Below are the code and all the weights of a small trained network. Each question names an input and a class and asks about switching units off, where a switched-off unit gives its printed mean instead of its output.

import numpy as np


def w(rows, s, z=0):
    codes = np.array(rows[::2]) - 128.0
    scale = np.full(codes.shape[1], s)
    scale[-1] = z or s
    return codes * scale


def f(y):
    return y / 2 * (1 + np.tanh(0.7978845608 * (y + 0.044715 * y**3)))


def log_softmax(a):
    a = a - a.max(-1, keepdims=True)
    return a - np.log(np.exp(a).sum(-1, keepdims=True))


def net(x, mask):
    res = np.array(x, float).reshape(1, 3) / 4 @ E
    y = f(res @ A[0][:, :-1].T + A[0][:, -1])
    res = res + np.where(mask, y, B[0][:, -1]) @ B[0][:, :-1]
    return log_softmax(res[-1] @ U[:, :-1].T + U[:, -1])


A, B = {}, {}
E = w([
[223,21,192,231],'x0',
[67,230,172,173],'x1',
[250,230,155,120],'x2',
],0.011)
A[0] = w([
[94,238,67,16,147],'n0',
[145,85,8,102,195],'n1',
[247,175,174,172,115],'n2',
[172,88,114,29,226],'n3',
[114,142,174,183,168],'n4',
[42,143,100,183,143],'n5',
[142,147,232,191,150],'n6',
[88,187,109,26,143],'n7',
[136,70,74,98,198],'n8',
[136,48,202,96,124],'n9',
[106,150,216,152,129],'n10',
[7,87,79,98,170],'n11',
[227,128,85,137,176],'n12',
[166,89,129,180,86],'n13',
[73,161,127,162,240],'n14',
[167,123,214,235,247],'n15',
[224,186,170,113,173],'n16',
[189,100,179,196,252],'n17',
],0.013,0.0044)
B[0] = w([
[77,100,126,95,249],'n0',
[129,120,135,53,185],'n1',
[66,187,95,171,209],'n2',
[138,138,85,102,182],'n3',
[182,120,140,149,160],'n4',
[126,133,155,153,175],'n5',
[159,74,95,209,186],'n6',
[92,110,152,87,212],'n7',
[96,61,108,65,179],'n8',
[106,95,122,124,176],'n9',
[154,106,137,123,159],'n10',
[9,220,192,160,216],'n11',
[143,160,73,154,182],'n12',
[156,58,111,117,174],'n13',
[103,110,144,155,174],'n14',
[188,79,43,170,225],'n15',
[108,247,108,131,198],'n16',
[163,115,97,125,216],'n17',
],0.012,0.02)
U = w([
[109,157,58,198,2],'0',
[166,201,73,231,120],'1',
[125,165,208,133,52],'2',
[185,36,92,172,157],'3',
[111,160,72,12,202],'4',
[52,157,152,176,240],'5',
],0.011,0.0039)

Each question gives the input, the list of numbers given to net, and the class t.
The units are the neurons (one row each of A and B). Each row of codes is followed by its name. A weight is (code - 128) times the scale printed after its matrix; where a second scale follows, it is the last column's (A, B and U).
mask holds one flag per neuron, in row order. A switched-off neuron (its flag False) gives its mean, the last column of its row in B, instead of its output. The means were averaged over made-up inputs and are rounded, as every weight is.
A unit's drop is (log p(t) with every unit on - log p(t) with that unit switched off) / (log p(t) with every unit on - log p(t) with every unit switched off).
The circuit of an input: a set's keep is (log p(t) with only the set's units on - log p(t) with every unit switched off) / (log p(t) with every unit on - log p(t) with every unit switched off). Starting from the 12 units with the biggest drops (on a tie, the unit counted first), units are removed one at a time, each time the one whose removal leaves the highest keep (on an exact tie, the one counted first), for as long as the keep stays at least 0.8.
circuit, biggest first: the units of the circuit, biggest drop first
unit that matters most: the unit with the biggest drop
k most important neurons: the k neurons with the biggest drops, biggest first
drop of u: that unit's drop, to one decimal
input [-6,1,-7], class 5: circuit, biggest first => n11
input [4,-5,-7], class 4: circuit, biggest first => n6; n1
input [3,2,1], class 1: 2 most important neurons => n8; n0
input [0,5,-1], class 1: 2 most important neurons => n0; n8
input [7,6,1], class 3: 2 most important neurons => n11; n15
input [-1,-7,8], class 1: 3 most important neurons => n12; n2; n16
input [6,2,2], class 1: 3 most important neurons => n2; n16; n8
input [5,-7,5], class 1: 2 most important neurons => n2; n16
input [-5,-2,-3], class 5: 2 most important neurons => n11; n17
input [0,-7,-7], class 4: 2 most important neurons => n1; n8
input [4,-6,-7], class 4: drop of n15 => 0.1
input [5,1,3], class 1: drop of n0 => 0.0
input [3,-5,-6], class 4: drop of n15 => 0.1
input [6,-4,4], class 1: unit that matters most => n2
